Below is a small trained network, with its code and all its weights. Each question gives an input and a class and asks what happens when units are switched off, that is, made to give their printed mean instead of their output.

import numpy as np


def w(rows, s, z=0):
    codes = np.array(rows[::2]) - 128.0
    scale = np.full(codes.shape[1], s)
    scale[-1] = z or s
    return codes * scale


def f(y):
    return np.maximum(y, 0)


def log_softmax(a):
    a = a - a.max(-1, keepdims=True)
    return a - np.log(np.exp(a).sum(-1, keepdims=True))


def net(x, mask):
    res = np.array(x, float).reshape(1, 7) / 4 @ E
    y = f(res @ A[0][:, :-1].T + A[0][:, -1])
    res = res + np.where(mask, y, B[0][:, -1]) @ B[0][:, :-1]
    return log_softmax(res[-1] @ U[:, :-1].T + U[:, -1])


A, B = {}, {}
E = w([
[114,127,82,133,105,57,135,163,122,105,19,29],'x0',
[64,91,91,187,39,144,110,109,21,114,169,134],'x1',
[128,129,127,129,125,129,126,125,128,125,129,129],'x2',
[43,144,156,81,49,164,84,151,209,151,132,140],'x3',
[130,126,129,130,127,126,127,127,127,124,131,130],'x4',
[122,254,92,189,91,82,244,149,157,221,180,61],'x5',
[129,128,127,128,131,128,129,127,127,124,133,130],'x6',
],0.0052)
A[0] = w([
[201,135,99,160,206,103,159,120,51,110,150,121,9],'n0',
[94,132,117,158,62,143,128,107,33,120,151,118,2],'n1',
[141,142,154,133,156,165,144,110,133,142,251,191,60],'n2',
[124,192,115,164,96,108,187,133,155,158,175,98,38],'n3',
[71,141,121,101,57,130,113,141,225,123,148,137,35],'n4',
[172,158,137,104,203,131,140,120,226,126,102,116,13],'n5',
[120,140,111,141,95,100,147,127,123,118,60,82,73],'n6',
],0.015,0.0099)
B[0] = w([
[83,168,247,119,27,218,121,82,165,164,89,107,200],'n0',
[146,105,125,110,48,56,131,184,172,140,235,194,194],'n1',
[121,125,67,124,128,68,127,164,129,114,37,50,255],'n2',
[140,67,133,98,205,158,76,118,115,83,126,183,252],'n3',
[127,164,231,150,66,191,148,79,125,158,105,103,209],'n4',
[104,83,94,154,7,67,114,169,98,129,234,178,197],'n5',
[115,134,77,126,142,93,119,154,132,127,59,76,199],'n6',
],0.014,0.0065)
U = w([
[118,113,102,162,25,58,143,195,123,146,236,194,40],'0',
[102,206,232,150,63,230,160,56,144,179,99,99,46],'1',
[142,165,91,137,162,131,162,135,121,127,131,118,246],'2',
[113,152,44,111,130,66,126,187,132,102,31,18,56],'3',
[168,2,149,48,216,202,11,87,71,2,99,231,80],'4',
[149,179,101,155,156,142,182,118,108,136,154,128,229],'5',
[138,189,95,161,168,147,185,122,113,143,164,133,228],'6',
],0.0054,0.012)

Each question gives the input, the list of numbers given to net, and the class t.
The units are the neurons (one row each of A and B). Each row of codes is followed by its name. A weight is (code - 128) times the scale printed after its matrix; where a second scale follows, it is the last column's (A, B and U).
mask holds one flag per neuron, in row order. A switched-off neuron (its flag False) gives its mean, the last column of its row in B, instead of its output. The means were averaged over made-up inputs and are rounded, as every weight is.
A unit's drop is (log p(t) with every unit on - log p(t) with that unit switched off) / (log p(t) with every unit on - log p(t) with every unit switched off).
The circuit of an input: a set's keep is (log p(t) with only the set's units on - log p(t) with every unit switched off) / (log p(t) with every unit on - log p(t) with every unit switched off). Starting from all 7 units, units are removed one at a time, each time the one whose removal leaves the highest keep (on an exact tie, the one counted first), for as long as the keep stays at least 0.8.
units of the circuit, in order: the units of the circuit, biggest drop first
top k neurons: the k neurons with the biggest drops, biggest first
drop when u is switched off: that unit's drop, to one decimal
input [-5,2,4,8,0,3,-4], class 1: units of the circuit, in order -> (n4)
input [-6,4,6,1,0,7,5], class 4: top 2 neurons -> (n3, n6)
input [5,-5,1,5,1,0,-1], class 0: top 2 neurons -> (n5, n2)
input [4,6,0,6,4,-6,5], class 0: top 3 neurons -> (n3, n1, n0)
input [-1,5,-2,-7,-6,-4,-4], class 1: top 2 neurons -> (n0, n3)
input [6,-5,2,8,-2,-8,1], class 1: top 3 neurons -> (n4, n3, n2)
input [-7,6,-4,2,2,-1,5], class 3: top 2 neurons -> (n2, n5)
input [8,-8,1,-2,-1,-7,2], class 0: top 3 neurons -> (n5, n2, n3)
input [-2,1,2,7,4,-7,-7], class 1: top 2 neurons -> (n3, n4)
input [-8,3,-5,-7,-3,-3,-6], class 3: top 2 neurons -> (n2, n4)
input [-7,5,3,-1,-1,-7,-3], class 3: top 2 neurons -> (n2, n3)
input [6,7,-1,-5,0,0,7], class 0: top 2 neurons -> (n1, n2)
input [4,1,5,5,4,4,1], class 1: top 2 neurons -> (n4, n2)
input [3,8,-8,-7,-2,8,3], class 0: top 2 neurons -> (n1, n4)
input [-5,1,2,-5,-8,-8,5], class 2: top 2 neurons -> (n3, n2)
input [-3,3,4,-6,-3,1,-1], class 1: drop when n0 is switched off -> 1.0
input [-8,4,-3,-5,1,6,0], class 3: drop when n2 is switched off -> 1.5
input [-8,-5,-3,-4,-6,6,-2], class 3: drop when n4 is switched off -> 0.0
input [2,-8,5,-4,1,5,0], class 0: drop when n5 is switched off -> 1.3
